[[ 1 54 45 90]
 [-4 15 34 67]
 [ 8 21 27 43]]
->
[[90  1 54 45]
 [67 -4 15 34]
 [43  8 21 27]]

[[-50  42]
 [  6  81]
 [  0  17]
 [ 19  14]
 [ -7   5]
 [  3 -17]
 [  3 -22]
 [ 22  22]]
->
[[ 42 -50]
 [ 81   6]
 [ 17   0]
 [ 14  19]
 [  5  -7]
 [-17   3]
 [-22   3]
 [ 22  22]]

[[ 0  0 39 85]
 [32 86 87 87]
 [-1 -1 24 84]]
->
[[85  0  0 39]
 [87 32 86 87]
 [84 -1 -1 24]]

[[ -20   -9  -48   95   14   48   -6  -86  -95  -10]
 [ -17  -38  -66   34   15   36  -30  -81  -70   39]
 [  -5   21  -55   67   24   26  -34  -84  -56   53]
 [ -14   -2  -80   37  -23   28  -35  -93  -27   39]
 [ -17  -40  -39   30    8   31  -34 -101  -81   47]
 [  12  -21  -60   83  -14   31  -13  -80  -65   17]
 [  -9  -53  -68   38    5   45  -32  -88  -65    9]]
->
[[ -10  -20   -9  -48   95   14   48   -6  -86  -95]
 [  39  -17  -38  -66   34   15   36  -30  -81  -70]
 [  53   -5   21  -55   67   24   26  -34  -84  -56]
 [  39  -14   -2  -80   37  -23   28  -35  -93  -27]
 [  47  -17  -40  -39   30    8   31  -34 -101  -81]
 [  17   12  -21  -60   83  -14   31  -13  -80  -65]
 [   9   -9  -53  -68   38    5   45  -32  -88  -65]]

[[ 28 -63  -1  12  13]
 [ 28 -26 -23 -38 -35]
 [ 34 -12 -40  36  42]
 [  3 -24  -7  -2  53]
 [-36  17  -8  41  16]
 [  9 -28 -22 -13 -80]
 [-66   7 -18  19  37]
 [-39  15 -24  32  50]
 [  7 -34 -36  29  -2]
 [ 36 -38  14   7   6]
 [ 31 -56  16 -47 -30]]
->
[[ 13  28 -63  -1  12]
 [-35  28 -26 -23 -38]
 [ 42  34 -12 -40  36]
 [ 53   3 -24  -7  -2]
 [ 16 -36  17  -8  41]
 [-80   9 -28 -22 -13]
 [ 37 -66   7 -18  19]
 [ 50 -39  15 -24  32]
 [ -2   7 -34 -36  29]
 [  6  36 -38  14   7]
 [-30  31 -56  16 -47]]

[[ 58 -36   8  22 -14  37]
 [ 23 -25   5  19  -6  -3]
 [ 27  -8   8  -6  25  21]
 [ 17 -20  12   5  76 -34]
 [-40  44   4 -36  -4 -37]
 [-29  35   4 -23 -55 -36]
 [ 11  -7   3   2  29   1]
 [ -3  14   6 -11 -23  -9]]
->
[[ 37  58 -36   8  22 -14]
 [ -3  23 -25   5  19  -6]
 [ 21  27  -8   8  -6  25]
 [-34  17 -20  12   5  76]
 [-37 -40  44   4 -36  -4]
 [-36 -29  35   4 -23 -55]
 [  1  11  -7   3   2  29]
 [ -9  -3  14   6 -11 -23]]

[[-15 -24  -5 -19   4  80  11  -8   6]
 [-21  -9 -19 -29  20  61   9  -6  18]
 [-29   6 -24  -1  52  15  33 -14  21]
 [-29  -9 -23 -26  32  66  16  -8  20]
 [-19  23 -34 -31  36  -4   2   1  13]
 [-12 -39   8   6  -1  88  18 -16   0]
 [-24 -14 -16 -24  22  70  14  -9  11]]
->
[[  6 -15 -24  -5 -19   4  80  11  -8]
 [ 18 -21  -9 -19 -29  20  61   9  -6]
 [ 21 -29   6 -24  -1  52  15  33 -14]
 [ 20 -29  -9 -23 -26  32  66  16  -8]
 [ 13 -19  23 -34 -31  36  -4   2   1]
 [  0 -12 -39   8   6  -1  88  18 -16]
 [ 11 -24 -14 -16 -24  22  70  14  -9]]

[[ 16  13 -28 -52  -5  49 -15 -64  96 -10  13  18 -28  64 -48  66]
 [ 22  29 -26   8 -52  23  43  46 -41 -49  28  24  33   8  21 -53]
 [ 40  30 -34 -64  43   1 -80 -72   0  49  32  36 -86 -53 -77 -18]
 [ -8 -18   2 -35  59 -46 -76 -61 -22  62 -14 -12 -70 -93 -52 -21]]
->
[[ 66  16  13 -28 -52  -5  49 -15 -64  96 -10  13  18 -28  64 -48]
 [-53  22  29 -26   8 -52  23  43  46 -41 -49  28  24  33   8  21]
 [-18  40  30 -34 -64  43   1 -80 -72   0  49  32  36 -86 -53 -77]
 [-21  -8 -18   2 -35  59 -46 -76 -61 -22  62 -14 -12 -70 -93 -52]]
---
[[-58 -54 -46 -47  11 -70  36   3 -54]
 [ 41 -38  52 -36 -41 -46  25 -12 -32]
 [-23 -19 -13  15 -61  19 -40  -2  49]
 [-45  12 -75  -6  21 -12 -45  17  11]
 [-31  -6 -28   2 -34  19  24  20  -5]
 [-44 -47 -36 -57  -6 -71  21 -29 -85]]
->
[[-45  12 -75  -6  21 -12 -45  17  11]
 [-58 -54 -46 -47  11 -70  36   3 -54]
 [-44 -47 -36 -57  -6 -71  21 -29 -85]
 [-31  -6 -28   2 -34  19  24  20  -5]
 [-23 -19 -13  15 -61  19 -40  -2  49]
 [ 41 -38  52 -36 -41 -46  25 -12 -32]]

[[ 59 -62  32  61]
 [-20 -54 -42  28]
 [ 78 -60  51  60]
 [  2 -49 -33  46]
 [-20   6  -9   5]
 [  4 -63 -39  58]]
->
[[-20 -54 -42  28]
 [  4 -63 -39  58]
 [  2 -49 -33  46]
 [-20   6  -9   5]
 [ 59 -62  32  61]
 [ 78 -60  51  60]]

[[ 32  12  66  18 -13   6 -42 -14  -8 -77  35 -12]
 [-22 -19 -19   0   0  -1 -10 -12  -6  34  16  -7]
 [-28 -24 -36 -19  -7  -4  25  -9   7   5 -31   5]
 [-18  -1  17   5  -8  10 -27  11  12   8  49   7]
 [ -2   0  15  -2 -31  -5 -23 -11 -16   5  22 -48]
 [  4  -2 -15  -3  17  -5 -31  -2   6   1   4   0]
 [-15 -15  23 -19 -19  -8 -16 -11 -18  29  29 -13]
 [-44 -28 -32   3  -7   3 -24   8  -8  24  11  18]]
->
[[-28 -24 -36 -19  -7  -4  25  -9   7   5 -31   5]
 [-44 -28 -32   3  -7   3 -24   8  -8  24  11  18]
 [-22 -19 -19   0   0  -1 -10 -12  -6  34  16  -7]
 [  4  -2 -15  -3  17  -5 -31  -2   6   1   4   0]
 [ -2   0  15  -2 -31  -5 -23 -11 -16   5  22 -48]
 [-18  -1  17   5  -8  10 -27  11  12   8  49   7]
 [-15 -15  23 -19 -19  -8 -16 -11 -18  29  29 -13]
 [ 32  12  66  18 -13   6 -42 -14  -8 -77  35 -12]]

[[  6  50   9 -64]
 [ 25   4 -57  40]
 [  5 -58 -58 -35]
 [ 45   3  77  40]
 [ 19  74 -86  26]
 [-25 -23 -36  82]
 [-49 -64  88 -79]
 [ 70 -22 -66  34]
 [-20  76  39  40]]
->
[[ 19  74 -86  26]
 [ 70 -22 -66  34]
 [  5 -58 -58 -35]
 [ 25   4 -57  40]
 [-25 -23 -36  82]
 [  6  50   9 -64]
 [-20  76  39  40]
 [ 45   3  77  40]
 [-49 -64  88 -79]]

[[ -2 -86 -62 -19 -10]
 [-26 -72 -48 -49 -59]
 [  9 -47 -42 -40  71]
 [-14 -76 -45  -7 -64]
 [ 14  37  -6  -2  75]
 [ 19  58   8   2  56]
 [  7 -18 -29 -36  81]
 [-21 -37 -28 -22 -85]
 [  5 -96 -66 -14  24]
 [  1 -80 -56 -57  41]
 [  5  45  16 -35 -13]]
->
[[  5 -96 -66 -14  24]
 [ -2 -86 -62 -19 -10]
 [  1 -80 -56 -57  41]
 [-26 -72 -48 -49 -59]
 [-14 -76 -45  -7 -64]
 [  9 -47 -42 -40  71]
 [  7 -18 -29 -36  81]
 [-21 -37 -28 -22 -85]
 [ 14  37  -6  -2  75]
 [ 19  58   8   2  56]
 [  5  45  16 -35 -13]]

[[-20 -33  46   1]
 [ 12 -40  16  22]
 [-31 -29 -66  -8]
 [ 65 -65  49  -2]
 [ 43 -18 -53 -23]
 [ 39  59 -19  57]
 [ 25 -50 -31 -64]
 [-10 -82  62  49]
 [ 73 -44  71  79]]
->
[[-31 -29 -66  -8]
 [ 43 -18 -53 -23]
 [ 25 -50 -31 -64]
 [ 39  59 -19  57]
 [ 12 -40  16  22]
 [-20 -33  46   1]
 [ 65 -65  49  -2]
 [-10 -82  62  49]
 [ 73 -44  71  79]]

[[ 33  25  12  -2  16 -20 -37  16]
 [-25 -33 -15   1   7 -28  18 -21]
 [-11   5   7   1  30  14 -11   3]
 [ 76 -13   2   7  10  22  -1 -12]
 [ -7  33  33 -11   0 -76  -2  32]
 [ 33 -83 -39  -1  -7 -13 -16 -74]]
->
[[ 33 -83 -39  -1  -7 -13 -16 -74]
 [-25 -33 -15   1   7 -28  18 -21]
 [ 76 -13   2   7  10  22  -1 -12]
 [-11   5   7   1  30  14 -11   3]
 [ 33  25  12  -2  16 -20 -37  16]
 [ -7  33  33 -11   0 -76  -2  32]]

[[  4 -16 -20  -9   0  -7  15   2   5  24  31  -6 -15   6   9]
 [-60  20 -30   3  43  46  13 -12  43 -20  -6 -17   0  -5  36]
 [  3  -5  58   9   7  15 -33 -16  -4 -79 -53  13  38   8 -70]
 [-23 -13  -8  -8  26  55  28  -4  15 -11  15 -15  19  56 -10]]
->
[[-60  20 -30   3  43  46  13 -12  43 -20  -6 -17   0  -5  36]
 [  4 -16 -20  -9   0  -7  15   2   5  24  31  -6 -15   6   9]
 [-23 -13  -8  -8  26  55  28  -4  15 -11  15 -15  19  56 -10]
 [  3  -5  58   9   7  15 -33 -16  -4 -79 -53  13  38   8 -70]]
